Where the symbols take the items:
z372 φ z351
z372 χ z469
z372 η z90
z372 ρ z112
z372 ξ z803
z372 τ z255
z386 φ z567
z386 χ z674
z386 η z159
z386 ρ z734
z386 ξ z32
z386 τ z744
z749 φ z278
z749 χ z962
z749 η z280
z749 ρ z744
z749 ξ z525
z749 τ z433
z774 φ z794
z774 χ z689
z774 η z444
z774 ρ z735
z774 ξ z425
z774 τ z720
z417 φ z546
z417 χ z400
z417 η z516
z417 ρ z462
z417 ξ z945
z417 τ z221
z253 φ z157
z253 χ z970
z253 η z22
z253 ρ z7
z253 ξ z186
z253 τ z262
z12 φ z444
z12 χ z656
z12 η z11
z12 ρ z370
z12 ξ z585
z12 τ z467
z803 φ z255
z803 χ z351
z803 η z83
z803 ρ z306
z803 ξ z469
z803 τ z617
z62 φ z791
z62 χ z533
z62 η z761
z62 ρ z441
z62 ξ z299
z62 τ z14
z282 φ z358
z282 χ z208
z282 η z288
z282 ρ z400
z282 ξ z980
z282 τ z437
z662 φ z399
z662 χ z478
z662 η z932
z662 ρ z980
z662 ξ z183
z662 τ z206
z327 φ z741
z327 χ z360
z327 η z825
z327 ρ z121
z327 ξ z816
z327 τ z846
z360 φ z870
z360 χ z846
z360 η z327
z360 ρ z130
z360 ξ z741
z360 τ z257
z683 φ z761
z683 χ z419
z683 η z987
z683 ρ z399
z683 ξ z269
z683 τ z788
z306 φ z90
z306 χ z443
z306 η z374
z306 ρ z257
z306 ξ z292
z306 τ z83
z617 φ z230
z617 χ z501
z617 η z351
z617 ρ z83
z617 ξ z850
z617 τ z462
z742 φ z377
z742 χ z401
z742 η z720
z742 ρ z774
z742 ξ z498
z742 τ z690
z632 φ z199
z632 χ z370
z632 η z895
z632 ρ z700
z632 ξ z854
z632 τ z834
z410 φ z400
z410 χ z945
z410 η z248
z410 ρ z230
z410 ξ z417
z410 τ z546
z751 φ z47
z751 χ z930
z751 η z725
z751 ρ z297
z751 ξ z950
z751 τ z7
z299 φ z14
z299 χ z791
z299 η z788
z299 ρ z683
z299 ξ z533
z299 τ z843
z987 φ z269
z987 χ z683
z987 η z168
z987 ρ z183
z987 ξ z441
z987 τ z419
z297 φ z629
z297 χ z108
z297 η z377
z297 ρ z974
z297 ξ z93
z297 τ z725
z690 φ z108
z690 χ z93
z690 η z401
z690 ρ z720
z690 ξ z297
z690 τ z629
z741 φ z257
z741 χ z870
z741 η z816
z741 ρ z215
z741 ξ z846
z741 τ z675
z959 φ z410
z959 χ z516
z959 η z462
z959 ρ z617
z959 ξ z248
z959 τ z417
z585 φ z467
z585 χ z444
z585 η z735
z585 ρ z199
z585 ξ z656
z585 τ z774
z90 φ z803
z90 χ z372
z90 η z292
z90 ρ z25
z90 ξ z83
z90 τ z469
z735 φ z656
z735 χ z585
z735 η z232
z735 ρ z854
z735 ξ z12
z735 τ z444
z970 φ z447
z970 χ z262
z970 η z253
z970 ρ z60
z970 ξ z157
z970 τ z46
z168 φ z441
z168 χ z987
z168 η z399
z168 ρ z461
z168 ξ z284
z168 τ z683
z199 φ z11
z199 χ z232
z199 η z854
z199 ρ z996
z199 ξ z834
z199 τ z735
z447 φ z124
z447 χ z764
z447 η z157
z447 ρ z539
z447 ξ z46
z447 τ z286
z950 φ z7
z950 χ z47
z950 η z174
z950 ρ z93
z950 ξ z930
z950 τ z495
z599 φ z132
z599 χ z893
z599 η z200
z599 ρ z764
z599 ξ z734
z599 τ z267
z11 φ z585
z11 χ z12
z11 η z834
z11 ρ z632
z11 ξ z735
z11 τ z656
z461 φ z478
z461 χ z183
z461 η z437
z461 ρ z282
z461 ξ z662
z461 τ z399
z854 φ z834
z854 χ z199
z854 η z964
z854 ρ z956
z854 ξ z370
z854 τ z232
z629 φ z751
z629 χ z174
z629 η z93
z629 ρ z401
z629 ξ z725
z629 τ z950
z200 φ z734
z200 χ z599
z200 η z286
z200 ρ z447
z200 ξ z857
z200 τ z893
z491 φ z825
z491 χ z215
z491 η z574
z491 ρ z278
z491 ξ z130
z491 τ z161
z186 φ z262
z186 χ z157
z186 η z539
z186 ρ z495
z186 ξ z970
z186 τ z447
z328 φ z674
z328 χ z32
z328 η z267
z328 ρ z599
z328 ξ z386
z328 τ z567
z132 φ z328
z132 χ z159
z132 η z734
z132 ρ z251
z132 ξ z267
z132 τ z386
z217 φ z964
z217 χ z895
z217 η z700
z217 ρ z14
z217 ξ z996
z217 τ z632
z7 φ z738
z7 χ z60
z7 η z930
z7 ρ z725
z7 ξ z495
z7 τ z22
z215 φ z327
z215 χ z161
z215 η z491
z215 ρ z563
z215 ξ z825
z215 τ z816
z251 φ z599
z251 χ z857
z251 η z124
z251 ρ z262
z251 ξ z200
z251 τ z734
z206 φ z987
z206 χ z284
z206 η z478
z206 ρ z932
z206 ξ z168
z206 τ z441
z273 φ z208
z273 χ z980
z273 η z763
z273 ρ z945
z273 ξ z282
z273 τ z358
z262 φ z764
z262 χ z46
z262 η z970
z262 ρ z22
z262 ξ z447
z262 τ z124
z208 φ z932
z208 χ z437
z208 η z282
z208 ρ z221
z208 ξ z358
z208 τ z461
z399 φ z284
z399 χ z168
z399 η z183
z399 ρ z437
z399 ξ z206
z399 τ z987
z47 φ z60
z47 χ z495
z47 η z950
z47 ρ z629
z47 ξ z7
z47 τ z738
z278 φ z285
z278 χ z563
z278 η z525
z278 ρ z225
z278 ξ z433
z278 τ z574
z83 φ z469
z83 χ z803
z83 η z443
z83 ρ z374
z83 ξ z372
z83 τ z351
z567 φ z148
z567 χ z324
z567 η z32
z567 ρ z267
z567 ξ z744
z567 τ z225
z248 φ z417
z248 χ z410
z248 η z778
z248 ρ z850
z248 ξ z516
z248 τ z945
z791 φ z84
z791 χ z843
z791 η z299
z791 ρ z419
z791 ξ z14
z791 τ z416
z22 φ z186
z22 χ z253
z22 η z60
z22 ρ z930
z22 ξ z539
z22 τ z970
z444 φ z425
z444 χ z774
z444 η z585
z444 ρ z232
z444 ξ z467
z444 τ z689
z825 φ z816
z825 χ z327
z825 η z130
z825 ρ z285
z825 ξ z161
z825 τ z360
z255 φ z501
z255 χ z850
z255 η z469
z255 ρ z90
z255 ξ z617
z255 τ z230
z174 φ z930
z174 χ z950
z174 η z629
z174 ρ z690
z174 ξ z751
z174 τ z47
z887 φ z112
z887 χ z374
z887 η z257
z887 ρ z360
z887 ξ z25
z887 τ z306
z870 φ z887
z870 χ z675
z870 η z741
z870 ρ z161
z870 ξ z257
z870 τ z25
z130 φ z161
z130 χ z825
z130 η z121
z130 ρ z433
z130 ξ z215
z130 τ z327
z124 φ z200
z124 χ z251
z124 η z46
z124 ρ z970
z124 ξ z286
z124 τ z857
z850 φ z462
z850 χ z230
z850 η z255
z850 ρ z372
z850 ξ z501
z850 τ z778
z895 φ z854
z895 χ z632
z895 η z217
z895 ρ z84
z895 ξ z964
z895 τ z370
z112 φ z443
z112 χ z292
z112 η z25
z112 ρ z870
z112 ξ z306
z112 τ z90
z563 φ z121
z563 χ z574
z563 η z278
z563 ρ z826
z563 ξ z285
z563 τ z491
z826 φ z962
z826 χ z525
z826 η z225
z826 ρ z567
z826 ξ z749
z826 τ z278
z286 φ z857
z286 χ z200
z286 η z764
z286 ρ z157
z286 ξ z251
z286 τ z599
z157 φ z46
z157 χ z447
z157 η z186
z157 ρ z738
z157 ξ z262
z157 τ z764
z932 φ z183
z932 χ z662
z932 η z358
z932 ρ z273
z932 ξ z461
z932 τ z478
z764 φ z251
z764 χ z286
z764 η z447
z764 ρ z186
z764 ξ z124
z764 τ z200
z761 φ z299
z761 χ z62
z761 η z269
z761 ρ z284
z761 ξ z788
z761 τ z533
z267 φ z386
z267 χ z328
z267 η z893
z267 ρ z200
z267 ξ z159
z267 τ z32
z370 φ z232
z370 χ z834
z370 η z632
z370 ρ z217
z370 ξ z199
z370 τ z11
z467 φ z689
z467 χ z425
z467 η z656
z467 ρ z11
z467 ξ z774
z467 τ z794
z269 φ z788
z269 χ z761
z269 η z441
z269 ρ z206
z269 ξ z419
z269 τ z62
z25 φ z306
z25 χ z112
z25 η z675
z25 ρ z741
z25 ξ z374
z25 τ z292
z956 φ z895
z956 χ z996
z956 η z416
z956 ρ z791
z956 ξ z217
z956 τ z964
z159 φ z32
z159 χ z386
z159 η z132
z159 ρ z857
z159 ξ z328
z159 τ z674
z358 φ z461
z358 χ z932
z358 η z980
z358 ρ z763
z358 ξ z437
z358 τ z662
z962 φ z563
z962 χ z433
z962 η z749
z962 ρ z148
z962 ξ z278
z962 τ z285
z14 φ z416
z14 χ z84
z14 η z533
z14 ρ z761
z14 ξ z843
z14 τ z700
z232 φ z12
z232 χ z735
z232 η z199
z232 ρ z964
z232 ξ z11
z232 τ z585
z689 φ z974
z689 χ z720
z689 η z774
z689 ρ z585
z689 ξ z794
z689 τ z742
z734 φ z267
z734 χ z132
z734 η z857
z734 ρ z124
z734 ξ z893
z734 τ z159
z284 φ z683
z284 χ z441
z284 η z206
z284 ρ z662
z284 ξ z987
z284 τ z269
z324 φ z280
z324 χ z225
z324 η z567
z324 ρ z328
z324 ξ z148
z324 τ z826
z401 φ z297
z401 χ z690
z401 η z742
z401 ρ z689
z401 ξ z377
z401 τ z93
z763 φ z282
z763 χ z273
z763 η z546
z763 ρ z410
z763 ξ z288
z763 τ z980
z351 φ z850
z351 χ z617
z351 η z803
z351 ρ z443
z351 ξ z255
z351 τ z501
z230 φ z959
z230 χ z778
z230 η z850
z230 ρ z469
z230 ξ z462
z230 τ z248
z675 φ z374
z675 χ z25
z675 η z870
z675 ρ z816
z675 ξ z887
z675 τ z112
z788 φ z533
z788 χ z299
z788 η z419
z788 ρ z987
z788 ξ z62
z788 τ z791
z292 φ z83
z292 χ z90
z292 η z112
z292 ρ z675
z292 ξ z443
z292 τ z372
z108 φ z174
z108 χ z725
z108 η z297
z108 ρ z498
z108 ξ z629
z108 τ z751
z794 φ z742
z794 χ z974
z794 η z425
z794 ρ z656
z794 ξ z720
z794 τ z498
z964 φ z370
z964 χ z854
z964 η z996
z964 ρ z416
z964 ξ z632
z964 τ z199
z744 φ z225
z744 χ z148
z744 η z674
z744 ρ z159
z744 ξ z324
z744 τ z280
z546 φ z288
z546 χ z763
z546 η z945
z546 ρ z248
z546 ξ z221
z546 τ z273
z225 φ z749
z225 χ z826
z225 η z324
z225 ρ z32
z225 ξ z280
z225 τ z525
z32 φ z744
z32 χ z567
z32 η z328
z32 ρ z893
z32 ξ z674
z32 τ z324
z533 φ z843
z533 χ z14
z533 η z62
z533 ρ z269
z533 ξ z791
z533 τ z84
z857 φ z893
z857 χ z734
z857 η z251
z857 ρ z46
z857 ξ z599
z857 τ z132
z478 φ z168
z478 χ z206
z478 η z662
z478 ρ z358
z478 ξ z399
z478 τ z284
z288 φ z980
z288 χ z282
z288 η z221
z288 ρ z417
z288 ξ z273
z288 τ z208
z161 φ z360
z161 χ z816
z161 η z215
z161 ρ z574
z161 ξ z327
z161 τ z741
z893 φ z159
z893 χ z267
z893 η z599
z893 ρ z286
z893 ξ z132
z893 τ z328
z443 φ z372
z443 χ z83
z443 η z306
z443 ρ z887
z443 ξ z90
z443 τ z803
z416 φ z217
z416 χ z956
z416 η z843
z416 ρ z299
z416 ξ z700
z416 τ z996
z516 φ z945
z516 χ z417
z516 η z959
z516 ρ z501
z516 ξ z410
z516 τ z400
z221 φ z273
z221 χ z288
z221 η z400
z221 ρ z516
z221 ξ z763
z221 τ z282
z930 φ z495
z930 χ z7
z930 η z751
z930 ρ z108
z930 ξ z47
z930 τ z60
z846 φ z675
z846 χ z257
z846 η z360
z846 ρ z825
z846 ξ z870
z846 τ z887
z501 φ z778
z501 χ z462
z501 η z617
z501 ρ z803
z501 ξ z230
z501 τ z959
z945 φ z221
z945 χ z546
z945 η z410
z945 ρ z778
z945 ξ z400
z945 τ z763
z280 φ z525
z280 χ z749
z280 η z148
z280 ρ z674
z280 ξ z826
z280 τ z962
z738 φ z253
z738 χ z539
z738 η z495
z738 ρ z950
z738 ξ z22
z738 τ z186
z974 φ z401
z974 χ z498
z974 η z794
z974 ρ z467
z974 ξ z742
z974 τ z377
z46 φ z286
z46 χ z124
z46 η z262
z46 ρ z253
z46 ξ z764
z46 τ z251
z377 φ z93
z377 χ z297
z377 η z498
z377 ρ z794
z377 ξ z690
z377 τ z108
z720 φ z498
z720 χ z742
z720 η z689
z720 ρ z444
z720 ξ z974
z720 τ z401
z121 φ z215
z121 χ z130
z121 η z285
z121 ρ z962
z121 ξ z491
z121 τ z825
z462 φ z248
z462 χ z959
z462 η z501
z462 ρ z351
z462 ξ z778
z462 τ z516
z433 φ z574
z433 χ z285
z433 η z962
z433 ρ z280
z433 ξ z563
z433 τ z121
z425 φ z720
z425 χ z794
z425 η z467
z425 ρ z12
z425 ξ z689
z425 τ z974
z700 φ z996
z700 χ z217
z700 η z84
z700 ρ z533
z700 ξ z956
z700 τ z895
z674 φ z324
z674 χ z744
z674 η z386
z674 ρ z132
z674 ξ z567
z674 τ z148
z834 φ z735
z834 χ z11
z834 η z370
z834 ρ z895
z834 ξ z232
z834 τ z12
z93 φ z725
z93 χ z629
z93 η z690
z93 ρ z742
z93 ξ z108
z93 τ z174
z656 φ z774
z656 χ z467
z656 η z12
z656 ρ z834
z656 ξ z444
z656 τ z425
z574 φ z130
z574 χ z491
z574 η z563
z574 ρ z525
z574 ξ z121
z574 τ z215
z183 φ z206
z183 χ z399
z183 η z461
z183 ρ z208
z183 ξ z478
z183 τ z168
z980 φ z437
z980 χ z358
z980 η z273
z980 ρ z546
z980 ξ z208
z980 τ z932
z843 φ z700
z843 χ z416
z843 η z791
z843 ρ z788
z843 ξ z84
z843 τ z956
z84 φ z956
z84 χ z700
z84 η z14
z84 ρ z62
z84 ξ z416
z84 τ z217
z525 φ z433
z525 χ z278
z525 η z826
z525 ρ z324
z525 ξ z962
z525 τ z563
z725 φ z950
z725 χ z751
z725 η z108
z725 ρ z377
z725 ξ z174
z725 τ z930
z419 φ z62
z419 χ z788
z419 η z683
z419 ρ z168
z419 ξ z761
z419 τ z299
z539 φ z970
z539 χ z186
z539 η z738
z539 ρ z47
z539 ξ z253
z539 τ z157
z441 φ z419
z441 χ z269
z441 η z284
z441 ρ z478
z441 ξ z683
z441 τ z761
z437 φ z662
z437 χ z461
z437 η z208
z437 ρ z288
z437 ξ z932
z437 τ z183
z148 φ z826
z148 χ z280
z148 η z744
z148 ρ z386
z148 ξ z225
z148 τ z749
z257 φ z25
z257 χ z887
z257 η z846
z257 ρ z327
z257 ξ z675
z257 τ z374
z996 φ z632
z996 χ z964
z996 η z956
z996 ρ z843
z996 ξ z895
z996 τ z854
z374 φ z292
z374 χ z306
z374 η z887
z374 ρ z846
z374 ξ z112
z374 τ z443
z816 φ z846
z816 χ z741
z816 η z161
z816 ρ z491
z816 ξ z360
z816 τ z870
z469 φ z617
z469 χ z255
z469 η z372
z469 ρ z292
z469 ξ z351
z469 τ z850
z498 φ z690
z498 χ z377
z498 η z974
z498 ρ z425
z498 ξ z401
z498 τ z297
z285 φ z491
z285 χ z121
z285 η z433
z285 ρ z749
z285 ξ z574
z285 τ z130
z778 φ z516
z778 χ z248
z778 η z230
z778 ρ z255
z778 ξ z959
z778 τ z410
z400 φ z763
z400 χ z221
z400 η z417
z400 ρ z959
z400 ξ z546
z400 τ z288
z60 φ z539
z60 χ z22
z60 η z7
z60 ρ z751
z60 ξ z738
z60 τ z253
z495 φ z22
z495 χ z738
z495 η z47
z495 ρ z174
z495 ξ z60
z495 τ z539

In the rows, zero is written as 559.

The rows follow the links: the fewer symbols apart two items are, the more alike their rows tend to be.

Each row is also shifted at random along 9 hidden directions that mean nothing.

Some items, each with a row of numbers:
z297:  344   629   593   553   473   646   468   637   492   469   610   483   513   606   541   577   532   643   558   648   499   593   646   672   599   644   622   545   546   527   470   508   523   445   576   409   719   450   558   634   450   598   517   550   494   665   586   622   550   618   533
z372:  524   655   497   528   582   567   544   550   506   396   557   578   479   658   556   536   522   566   520   593   580   578   400   591   561   623   673   553   585   579   628   485   609   528   534   565   565   574   565   543   525   616   535   579   508   653   548   690   554   619   517
z358:  474   432   552   420   592   432   608   612   562   682   493   498   716   541   434   592   402   557   569   629   463   631   609   543   494   720   551   603   609   480   516   581   502   536   443   554   489   639   601   496   446   485   670   612   442   718   527   602   661   600   541
z734:  498   714   502   683   588   647   492   543   446   581   578   617   451   607   690   536   607   627   571   560   653   729   459   595   609   544   594   522   582   582   656   605   665   670   552   579   655   470   585   529   418   621   469   542   657   564   542   550   530   552   541
z563:  615   556   572   543   559   652   496   546   568   569   549   556   573   576   539   516   519   590   524   622   516   605   617   622   578   556   524   522   611   535   529   535   579   549   560   546   517   465   587   596   439   483   610   510   471   678   580   601   533   569   599
z950:  481   477   626   573   487   510   543   569   584   675   583   505   520   545   584   573   610   558   558   574   523   566   712   625   592   617   473   547   511   519   477   566   556   545   594   468   620   510   542   638   512   552   573   552   509   555   585   604   503   518   590
z662:  988   524   566   557   608   669   550   577   619   725   582   525   602   459   545   602   542   617   562   504   516   610   688   564   503   425   493   604   472   471   545   650   530   619   523   508   629   533   596   551   436   499   632   559   643   505   621   333   579   436   554
z498:  405   581   541   532   515   464   619   536   579   496   515   576   563   523   502   571   469   486   650   569   599   543   461   480   549   511   537   562   613   607   542   548   554   520   541   629   368   558   552   553   626   495   532   557   523   598   433   647   517   668   567
z690:  622   665   539   615   564   603   522   608   458   639   575   556   566   522   598   600   521   629   637   568   605   703   560   542   564   511   567   564   520   548   573   663   562   619   485   534   653   500   602   512   403   572   491   558   668   563   513   440   589   574   534
z433:  654   449   622   515   536   472   584   432   570   583   575   625   418   528   561   511   607   395   565   550   604   485   470   545   561   539   461   518   550   605   620   584   661   601   563   545   305   498   532   598   679   560   524   519   484   645   492   718   418   534   598
z629:  762   544   609   530   485   597   528   583   519   666   599   543   370   540   562   594   504   563   639   620   555   693   572   639   576   617   528   581   554   511   567   623   591   536   507   371   547   399   589   653   421   542   526   549   488   763   500   667   429   572   535
z215:  606   618   574   557   576   713   449   566   569   471   575   539   675   570   525   524   537   595   497   598   511   502   656   579   590   421   542   511   527   563   490   505   511   535   547   588   583   492   588   573   491   495   602   490   528   599   629   464   602   590   616
z124:  748   645   546   617   551   541   545   553   555   543   547   629   532   573   599   555   574   559   598   543   662   561   521   503   599   436   546   547   482   614   564   616   557   597   485   616   557   590   591   564   510   520   511   527   650   475   518   486   521   583   598
z893:  493   553   557   599   503   453   570   539   655   496   519   585   534   639   576   518   631   597   496   562   587   489   649   613   597   581   534   527   490   568   454   509   579   509   589   608   617   670   541   637   476   500   598   538   550   375   595   616   501   519   626
z269:  526   492   599   500   552   487   559   599   535   612   602   487   576   542   527   612   563   534   550   554   511   516   624   567   532   615   563   593   440   511   530   576   512   544   506   456   657   597   554   550   567   634   562   608   549   579   594   531   603   532   524
z970:  515   551   604   551   509   481   548   572   505   548   569   575   519   587   570   561   569   502   597   593   601   531   535   532   608   602   557   545   530   607   553   576   536   536   510   524   531   554   558   587   614   584   497   548   529   617   510   636   523   627   576
z324:  881   582   534   556   570   442   628   645   463   535   479   636   640   631   561   526   551   680   574   605   618   609   547   531   556   772   684   557   622   592   548   656   528   516   509   603   644   742   570   494   487   557   515   559   650   403   507   527   650   560   550
z257:  571   552   579   570   617   671   482   584   520   588   573   531   708   563   572   536   586   589   491   575   505   540   653   558   583   536   555   525   575   553   551   544   506   594   568   584   635   529   574   515   570   571   594   529   559   584   647   443   666   549   590
z273:  509   450   611   496   530   670   569   567   561   483   607   510   468   563   532   535   609   567   499   577   436   487   580   669   529   745   628   571   701   524   578   470   562   440   742   406   573   473   480   621   750   650   563   572   445   642   629   694   536   504   493
z410:  841   580   551   522   533   660   601   558   598   308   583   591   419   604   532   521   607   598   508   538   538   423   476   618   527   616   699   578   619   581   586   475   567   410   695   484   579   584   493   626   728   619   523   555   552   475   597   631   503   516   498
z467:  394   668   561   593   510   637   494   579   518   447   621   545   468   566   569   584   576   598   574   562   576   551   546   601   572   490   605   561   466   558   536   553   564   520   552   473   674   493   555   595   514   619   480   558   616   543   568   527   528   572   520
z306:  625   634   524   578   612   581   548   530   509   448   575   592   554   598   592   531   599   537   520   530   605   508   449   524   566   510   618   536   540   610   632   530   587   593   562   622   567   590   551   505   629   630   514   554   603   521   572   543   589   569   548
z267:  756   573   536   711   620   722   537   560   499   797   546   617   531   527   720   526   649   673   574   526   594   778   595   589   588   601   525   543   726   543   668   674   627   712   656   583   644   451   571   525   491   561   539   528   683   502   585   440   564   443   561
z32:  657   597   521   575   525   456   589   534   583   509   508   622   463   638   572   518   558   601   548   586   625   601   517   604   575   627   578   538   548   571   536   562   635   536   533   594   543   634   569   599   407   508   558   547   552   487   516   674   479   550   585
z132:  303   453   622   608   530   460   561   533   549   605   560   581   563   595   626   510   718   535   497   547   565   477   645   587   604   685   521   511   557   587   528   559   579   576   645   566   608   618   501   579   675   624   535   546   566   424   609   606   560   489   601
z826:  724   642   552   589   568   631   488   526   515   535   578   612   487   579   586   526   565   591   549   582   610   615   534   594   578   478   551   520   500   566   581   605   628   605   502   548   562   491   595   570   402   539   526   511   598   584   553   533   507   539   579
z846:  666   544   498   541   563   546   594   546   648   578   485   532   560   627   549   519   493   627   505   601   508   654   595   646   557   665   550   548   687   509   523   466   605   522   617   614   526   570   570   601   395   449   683   555   420   610   572   712   524   555   589
z675:  423   568   530   535   609   507   512   579   523   594   531   520   690   622   544   545   514   592   492   611   525   611   610   579   571   615   561   531   525   526   523   529   553   593   473   613   629   614   601   503   389   544   625   569   505   620   600   562   655   586   587
z794:  622   546   561   578   532   480   583   616   563   671   539   539   590   537   556   598   546   643   595   561   564   631   672   572   540   604   541   586   484   506   483   648   535   561   504   524   677   627   579   559   395   523   572   581   634   442   552   465   582   508   556
z286:  515   518   657   502   532   579   477   616   486   541   575   589   654   564   503   559   526   484   595   639   558   468   587   481   622   541   558   547   532   623   533   605   427   517   434   514   498   530   596   574   677   541   512   514   522   722   536   517   600   683   600
z996:  598   623   490   596   522   554   631   590   585   503   550   545   408   604   603   584   566   644   580   532   574   635   488   624   543   674   655   607   627   533   586   515   597   495   650   511   670   589   526   599   537   606   537   614   578   479   548   654   506   535   483
z83:  737   631   525   504   602   542   552   573   528   411   542   604   611   609   505   550   502   536   545   575   600   488   449   489   551   501   643   565   502   605   588   549   517   536   443   618   526   654   590   510   572   557   545   557   578   578   539   524   611   632   554
z159:  586   486   607   578   564   453   596   531   538   583   530   644   619   546   580   523   638   485   572   534   628   459   543   460   582   565   527   532   560   641   575   630   539   597   547   640   462   651   540   523   729   560   510   529   627   442   521   517   576   552   607
z791:  668   390   588   551   592   483   679   583   497   815   559   548   526   475   619   604   603   505   634   504   542   647   516   506   516   764   551   622   708   537   690   660   553   634   626   490   524   561   515   496   774   661   527   628   582   594   518   579   588   491   485
z956:  548   605   524   586   563   675   537   614   585   605   568   514   550   547   570   604   517   635   580   553   521   653   593   590   555   537   583   607   594   506   561   546   519   550   574   514   667   504   581   577   489   541   589   586   573   596   593   494   573   559   521
z386:  480   599   549   546   548   510   494   570   515   579   532   592   541   631   546   541   500   591   553   643   590   658   558   599   592   605   556   537   507   545   532   593   591   576   420   548   571   561   623   570   316   506   568   544   520   664   529   617   539   604   589
z248:  567   609   483   592   680   699   557   573   525   599   522   582   712   522   570   547   512   620   551   534   543   651   499   494   521   514   602   571   703   556   648   584   544   644   575   680   549   556   586   433   572   541   589   563   638   560   575   402   692   555   529
z574:  451   510   599   576   574   523   540   513   498   573   578   566   580   568   600   512   654   524   504   557   557   510   581   575   577   622   534   499   561   583   573   559   610   603   614   573   554   550   523   529   626   632   526   535   555   524   585   590   580   511   585
z399:  673   625   419   599   603   533   667   515   601   654   506   535   454   542   608   580   482   626   593   506   577   787   439   604   488   604   564   595   681   487   645   543   699   630   627   623   530   543   561   514   376   534   610   619   558   548   499   654   509   505   497
z974:  443   698   478   666   550   536   608   534   526   509   548   580   494   542   633   567   582   607   616   500   649   637   450   538   549   511   589   548   589   593   597   573   642   600   630   640   584   559   531   513   535   599   475   570   680   398   490   547   539   553   525
z525:  702   568   536   602   580   524   578   534   536   606   526   601   554   578   606   514   597   612   538   557   597   626   567   583   559   616   551   522   591   561   572   604   631   608   579   611   567   589   560   535   460   543   556   536   601   466   548   561   555   498   581
z683:  518   569   595   501   540   588   498   614   538   505   628   476   579   558   505   610   544   560   533   573   498   485   634   588   548   525   591   583   401   515   499   534   490   502   496   439   697   553   568   575   528   620   559   584   547   603   621   495   602   566   528

Where do the symbols, taken in turn from left to right, take each start?
Answer with the item's name.
 733   531   656   571   500   638   494   573   578   569   611   566   536   526   565   566   612   513   580   562   564   455   661   542   616   440   496   548   478   592   510   586   480   526   547   481   562   483   561   648   655   535   525   502   566   573   583   484   501   570   612
ρ ρ χ χ φ ρ ρ τ χ χ: z950
 472   572   546   617   557   465   547   432   591   575   564   605   450   573   619   509   648   512   508   521   632   554   537   601   570   476   464   493   442   567   565   564   714   656   561   621   502   559   550   573   441   560   553   532   580   459   556   624   458   472   613
χ τ χ χ τ η η η: z121
 455   453   599   504   580   459   537   501   556   620   604   558   478   570   548   558   622   480   491   545   545   508   560   601   533   599   522   561   400   515   584   585   624   615   483   478   569   602   558   557   524   636   574   594   537   587   607   599   533   465   546
τ φ φ φ φ τ τ τ τ χ: z299
 563   612   578   566   474   628   546   554   580   452   584   546   453   553   554   561   537   543   606   581   562   534   540   589   590   508   556   547   603   588   527   500   557   468   628   505   502   441   537   651   612   535   515   524   496   626   517   662   453   628   565
η η ξ φ χ ρ η: z690
 512   653   521   554   593   580   453   448   632   508   612   579   437   583   546   562   544   487   494   532   609   540   498   593   557   272   477   543   281   527   571   530   665   658   394   573   533   524   626   588   320   525   604   551   558   625   602   536   457   530   593
η φ η τ τ χ τ τ χ η: z288
 493   713   512   612   517   574   517   615   482   491   560   536   498   639   606   568   522   655   584   614   596   681   535   621   609   620   633   542   568   562   535   531   579   521   543   532   699   518   580   580   378   580   506   559   554   593   531   629   543   633   542
τ ρ ξ ρ η χ χ φ φ: z22
 526   509   547   557   669   639   522   527   551   713   542   580   680   507   564   552   524   507   549   542   538   622   535   486   546   472   491   561   620   549   650   599   551   698   500   644   456   513   605   470   579   518   621   553   560   688   577   454   632   557   577
ρ τ τ φ τ φ η τ ρ η: z230
 573   526   617   557   530   617   477   535   517   580   602   574   448   592   584   520   611   569   515   614   542   585   610   663   592   622   538   519   531   538   556   574   622   560   561   445   585   456   563   624   469   582   540   519   505   653   595   635   485   511   577
η χ η χ φ η η: z225
 522   648   511   610   534   608   563   531   600   529   588   567   389   550   599   589   564   571   596   513   603   617   476   590   551   466   564   589   521   544   599   546   622   572   579   523   585   502   558   603   506   572   529   581   604   538   540   580   458   540   517
η η ρ χ ρ τ ξ η φ: z700
 491   594   516   706   549   510   590   507   598   681   543   564   490   564   701   546   668   597   556   488   625   653   597   593   594   541   480   529   561   557   564   563   655   661   660   640   636   557   535   572   478   563   554   556   630   376   571   564   497   473   593
ξ τ χ ρ φ η: z157
 475   483   518   463   580   486   637   532   685   524   476   544   681   536   434   551   434   522   548   567   496   512   549   518   495   551   530   582   643   535   511   488   530   504   556   667   371   642   562   540   573   427   684   573   451   594   530   618   588   599   577
χ χ ξ τ η χ τ χ ξ χ: z683
 535   540   529   542   589   491   650   564   527   529   550   532   605   531   551   572   566   549   567   512   546   528   495   514   504   640   617   578   620   568   596   545   560   549   629   595   556   632   508   480   697   640   534   605   590   473   540   561   631   543   503
ξ τ η ξ χ χ φ ξ: z62
 368   589   547   501   599   643   471   626   514   473   564   521   671   626   494   552   503   628   480   631   480   554   599   602   558   617   647   562   544   520   525   508   496   511   491   529   681   581   596   526   463   575   604   572   513   664   637   519   678   599   537
ξ φ τ ρ χ ξ τ ξ η χ: z221
